Below are the code and all the weights of a small trained network. Each question names an input and a class and asks about switching units off, where a switched-off unit gives its printed mean instead of its output.

import numpy as np


def w(rows, s, z=0):
    codes = np.array(rows[::2]) - 128.0
    scale = np.full(codes.shape[1], s)
    scale[-1] = z or s
    return codes * scale


def norm(h):
    return h / np.sqrt((h * h).mean(-1, keepdims=True) + 1e-5)


def f(y):
    return y / 2 * (1 + np.tanh(0.7978845608 * (y + 0.044715 * y**3)))


def log_softmax(a):
    a = a - a.max(-1, keepdims=True)
    return a - np.log(np.exp(a).sum(-1, keepdims=True))


def net(x, mask):
    res = np.array(x, float).reshape(1, 5) / 4 @ E
    u = 0
    for l in range(2):
        y = f(norm(res) @ A[l][:, :-1].T + A[l][:, -1])
        res = res + np.where(mask[u : u + 6], y, B[l][:, -1]) @ B[l][:, :-1]
        u += 6
    return log_softmax(norm(res)[-1] @ U[:, :-1].T + U[:, -1])


A, B = {}, {}
E = w([
[62,182,137,41,139,200,165],'x0',
[240,122,254,104,140,172,83],'x1',
[118,166,130,153,238,93,95],'x2',
[169,18,43,127,209,225,116],'x3',
[115,49,177,106,167,55,192],'x4',
],0.0054)
A[0] = w([
[113,157,139,130,233,95,66,124],'L0N1',
[54,125,161,3,149,203,117,19],'L0N2',
[94,48,215,155,164,109,254,39],'L0N3',
[151,70,138,120,43,145,194,99],'L0N4',
[141,75,101,42,23,128,93,83],'L0N5',
[162,112,221,113,135,151,118,3],'L0N6',
],0.0077,0.0043)
B[0] = w([
[66,96,200,119,92,155,48,251],'L0N1',
[163,160,185,129,175,98,205,219],'L0N2',
[136,229,66,184,49,247,54,222],'L0N3',
[93,116,168,142,195,86,59,207],'L0N4',
[69,135,207,145,184,158,35,192],'L0N5',
[105,127,45,71,96,101,120,157],'L0N6',
],0.012,0.0026)
A[1] = w([
[254,150,183,47,131,137,62,86],'L1N1',
[155,130,136,220,141,215,95,2],'L1N2',
[203,79,117,209,122,36,64,62],'L1N3',
[91,118,158,56,59,31,138,201],'L1N4',
[116,122,113,128,239,137,94,31],'L1N5',
[135,234,183,166,79,75,111,25],'L1N6',
],0.0079,0.0032)
B[1] = w([
[25,112,1,170,92,56,155,244],'L1N1',
[210,152,144,100,112,198,190,190],'L1N2',
[57,234,191,34,177,135,217,214],'L1N3',
[158,23,111,87,180,129,78,222],'L1N4',
[191,98,171,161,128,96,82,157],'L1N5',
[225,73,105,147,180,234,172,255],'L1N6',
],0.0088,0.0043)
U = w([
[144,206,95,179,90,237,112,192],'0',
[54,99,209,105,165,155,9,178],'1',
[129,200,181,37,209,104,234,146],'2',
[69,76,27,72,97,82,113,179],'3',
[190,60,103,107,206,191,130,176],'4',
[164,138,157,108,124,113,60,105],'5',
[176,158,179,195,60,34,104,2],'6',
[161,149,183,191,49,43,109,2],'7',
],0.014,0.0099)

Each question gives the input, the list of numbers given to net, and the class t.
The units are the neurons (one row each of A and B). Each row of codes is followed by its name. A weight is (code - 128) times the scale printed after its matrix; where a second scale follows, it is the last column's (A, B and U).
mask holds one flag per neuron, layer by layer. A switched-off neuron (its flag False) gives its mean, the last column of its row in B, instead of its output. The means were averaged over made-up inputs and are rounded, as every weight is.
A unit's drop is (log p(t) with every unit on - log p(t) with that unit switched off) / (log p(t) with every unit on - log p(t) with every unit switched off).
The circuit of an input: a set's keep is (log p(t) with only the set's units on - log p(t) with every unit switched off) / (log p(t) with every unit on - log p(t) with every unit switched off). Starting from all 12 units, units are removed one at a time, each time the one whose removal leaves the highest keep (on an exact tie, the one counted first), for as long as the keep stays at least 0.8.
circuit, biggest first: the units of the circuit, biggest drop first
unit that matters most: the unit with the biggest drop
top k neurons: the k neurons with the biggest drops, biggest first
top k neurons in layer l: the k neurons of layer l with the biggest drops, biggest first
input [-8,-2,6,1,-7], class 2: circuit, biggest first	L1N3
input [8,6,5,5,8], class 0: top 3 neurons in layer 0	L0N3; L0N1; L0N4
input [5,8,5,2,4], class 3: circuit, biggest first	L1N1; L0N6
input [6,7,-7,2,0], class 1: top 2 neurons in layer 0	L0N5; L0N4
input [8,-2,-5,-3,-4], class 2: top 2 neurons	L0N2; L0N3
input [7,0,-5,2,-6], class 2: top 2 neurons in layer 0	L0N2; L0N3
input [-6,-2,7,6,6], class 1: top 3 neurons	L0N1; L1N6; L0N2
input [-6,5,-8,-2,8], class 0: top 3 neurons	L0N3; L0N1; L1N2
input [-7,5,6,-5,4], class 2: top 2 neurons in layer 0	L0N5; L0N4
input [7,8,0,7,6], class 3: top 4 neurons	L1N1; L0N6; L1N6; L1N3
input [-1,-6,-7,-7,-5], class 1: circuit, biggest first	L0N5; L1N4
input [-6,3,-5,5,5], class 2: top 2 neurons	L1N3; L0N1
input [6,8,3,-6,-6], class 3: top 3 neurons in layer 0	L0N3; L0N6; L0N5
input [-7,8,1,6,1], class 3: circuit, biggest first	L1N1; L1N6
input [7,-4,-2,2,-4], class 2: top 2 neurons	L0N2; L0N3
input [-6,4,0,-7,-2], class 4: top 3 neurons	L1N6; L1N4; L0N4
input [6,4,1,3,4], class 2: unit that matters most	L0N2
input [-8,6,-4,-7,-5], class 2: top 3 neurons	L1N3; L0N3; L0N1
input [0,6,-4,-8,-6], class 4: top 4 neurons	L1N6; L0N3; L1N4; L0N1
input [-3,-6,-6,-2,-4], class 1: top 4 neurons	L0N5; L0N3; L1N1; L0N4
input [7,5,-5,7,5], class 2: circuit, biggest first	L0N2
